Here is a tiny trained network, its code and every weight. The questions are about switching its units off for an input and a class, where a switched-off unit gives its printed mean instead of its output.

import numpy as np


def w(rows, s, z=0):
    codes = np.array(rows[::2]) - 128.0
    scale = np.full(codes.shape[1], s)
    scale[-1] = z or s
    return codes * scale


def f(y):
    return np.maximum(y, 0)


def log_softmax(a):
    a = a - a.max(-1, keepdims=True)
    return a - np.log(np.exp(a).sum(-1, keepdims=True))


def net(x, mask):
    res = np.array(x, float).reshape(1, 8) / 4 @ E
    y = f(res @ A[0][:, :-1].T + A[0][:, -1])
    res = res + np.where(mask, y, B[0][:, -1]) @ B[0][:, :-1]
    return log_softmax(res[-1] @ U[:, :-1].T + U[:, -1])


A, B = {}, {}
E = w([
[254,54,122,66,51],'x0',
[138,127,124,130,137],'x1',
[215,191,235,134,138],'x2',
[79,79,181,25,184],'x3',
[119,133,134,128,120],'x4',
[136,148,106,111,127],'x5',
[144,156,95,109,130],'x6',
[121,116,145,142,125],'x7',
],0.0073)
A[0] = w([
[120,131,74,94,121,100],'N1',
[167,191,194,123,141,71],'N2',
[103,91,88,130,104,80],'N3',
[92,240,121,132,182,110],'N4',
[89,131,127,145,182,124],'N5',
[223,207,182,78,136,99],'N6',
[85,75,88,143,132,94],'N7',
[65,202,101,198,180,112],'N8',
[198,124,114,70,108,91],'N9',
[124,171,127,172,223,83],'N10',
[109,60,31,124,201,71],'N11',
[153,193,109,111,109,146],'N12',
[161,82,131,128,53,84],'N13',
[208,77,131,86,142,104],'N14',
[190,89,78,119,35,92],'N15',
[50,56,148,23,202,155],'N16',
[78,57,18,97,99,88],'N17',
[148,97,89,251,103,150],'N18',
[92,114,130,118,80,252],'N19',
[106,75,164,23,250,114],'N20',
[150,173,107,201,138,195],'N21',
[137,82,132,168,130,253],'N22',
],0.011,0.0077)
B[0] = w([
[178,115,144,150,162,148],'N1',
[115,140,179,246,182,174],'N2',
[126,127,251,190,177,152],'N3',
[91,23,178,62,109,193],'N4',
[87,16,66,112,135,170],'N5',
[153,131,152,164,171,213],'N6',
[168,166,145,205,137,169],'N7',
[119,31,131,115,108,213],'N8',
[78,76,124,129,131,182],'N9',
[88,69,124,133,128,169],'N10',
[45,141,243,163,195,179],'N11',
[163,162,132,111,133,168],'N12',
[76,22,154,136,93,174],'N13',
[40,88,92,164,108,195],'N14',
[90,77,87,143,88,200],'N15',
[55,162,75,121,106,254],'N16',
[162,161,190,239,169,209],'N17',
[63,240,107,139,83,208],'N18',
[219,153,82,101,215,228],'N19',
[113,216,155,114,42,228],'N20',
[69,174,103,69,117,215],'N21',
[206,152,51,2,207,231],'N22',
],0.0064,0.0097)
U = w([
[86,41,148,163,102,2],'0',
[115,142,235,247,157,11],'1',
[108,139,134,135,149,241],'2',
[117,131,134,125,146,239],'3',
[81,189,146,142,67,34],'4',
[122,131,133,123,172,172],'5',
[120,128,139,130,160,187],'6',
],0.015,0.0046)

Each question gives the input, the list of numbers given to net, and the class t.
The units are the neurons (one row each of A and B). Each row of codes is followed by its name. A weight is (code - 128) times the scale printed after its matrix; where a second scale follows, it is the last column's (A, B and U).
mask holds one flag per neuron, in row order. A switched-off neuron (its flag False) gives its mean, the last column of its row in B, instead of its output. The means were averaged over made-up inputs and are rounded, as every weight is.
A unit's drop is (log p(t) with every unit on - log p(t) with that unit switched off) / (log p(t) with every unit on - log p(t) with every unit switched off).
The circuit of an input: a set's keep is (log p(t) with only the set's units on - log p(t) with every unit switched off) / (log p(t) with every unit on - log p(t) with every unit switched off). Starting from the 12 units with the biggest drops (on a tie, the unit counted first), units are removed one at a time, each time the one whose removal leaves the highest keep (on an exact tie, the one counted first), for as long as the keep stays at least 0.8.
units of the circuit, in order: the units of the circuit, biggest drop first
most important unit: the unit with the biggest drop
k most important neurons: the k neurons with the biggest drops, biggest first
drop when u is switched off: that unit's drop, to one decimal
input [4,4,-6,-4,-4,-4,4,3], class 1: 4 most important neurons : [N17 N3 N11 N16]
input [3,-4,-7,-4,-1,-4,-1,1], class 1: units of the circuit, in order : [N17 N3]
input [6,6,2,5,4,4,0,-1], class 0: most important unit : N14
input [-2,2,4,8,-8,-2,-6,-6], class 4: 2 most important neurons : [N20 N16]
input [4,5,-8,2,-8,7,-6,-5], class 1: units of the circuit, in order : [N17 N11]
input [3,-3,-7,3,2,2,-7,1], class 1: units of the circuit, in order : [N17 N11]
input [6,7,7,5,3,5,6,-6], class 1: units of the circuit, in order : [N6 N2]
input [-6,-8,7,-8,-4,3,-1,4], class 2: 2 most important neurons : [N21 N17]
input [2,5,4,-2,8,-4,-6,5], class 5: units of the circuit, in order : [N17 N22 N20]
input [8,-6,6,8,6,-7,4,-5], class 0: 3 most important neurons : [N14 N9 N13]
input [7,4,-4,0,-7,-3,3,-2], class 0: units of the circuit, in order : [N15 N13]
input [2,-1,-8,6,4,0,-2,-1], class 1: units of the circuit, in order : [N17 N11]
input [5,-4,-7,1,4,-4,3,-2], class 1: units of the circuit, in order : [N17 N3]
input [-8,5,7,3,6,-7,2,-5], class 0: most important unit : N4
input [-7,-7,-3,0,-6,-6,-7,1], class 0: 4 most important neurons : [N8 N5 N4 N10]
input [6,7,4,-8,-6,2,2,7], class 4: 2 most important neurons : [N18 N21]
input [-8,-7,2,8,-2,1,5,-2], class 0: 2 most important neurons : [N4 N5]
input [6,5,-7,8,1,3,4,1], class 4: 2 most important neurons : [N20 N16]
input [1,0,8,8,-5,-4,-7,-8], class 1: 3 most important neurons : [N2 N6 N21]
input [-2,6,4,8,-7,2,8,-3], class 4: units of the circuit, in order : [N20]
input [-6,4,5,7,2,6,2,3], class 4: 2 most important neurons : [N20 N16]
input [-1,-4,4,-3,8,-2,-3,2], class 5: 2 most important neurons : [N20 N17]
input [3,-7,-6,8,-4,4,4,-2], class 4: drop when N16 is switched off : 0.8
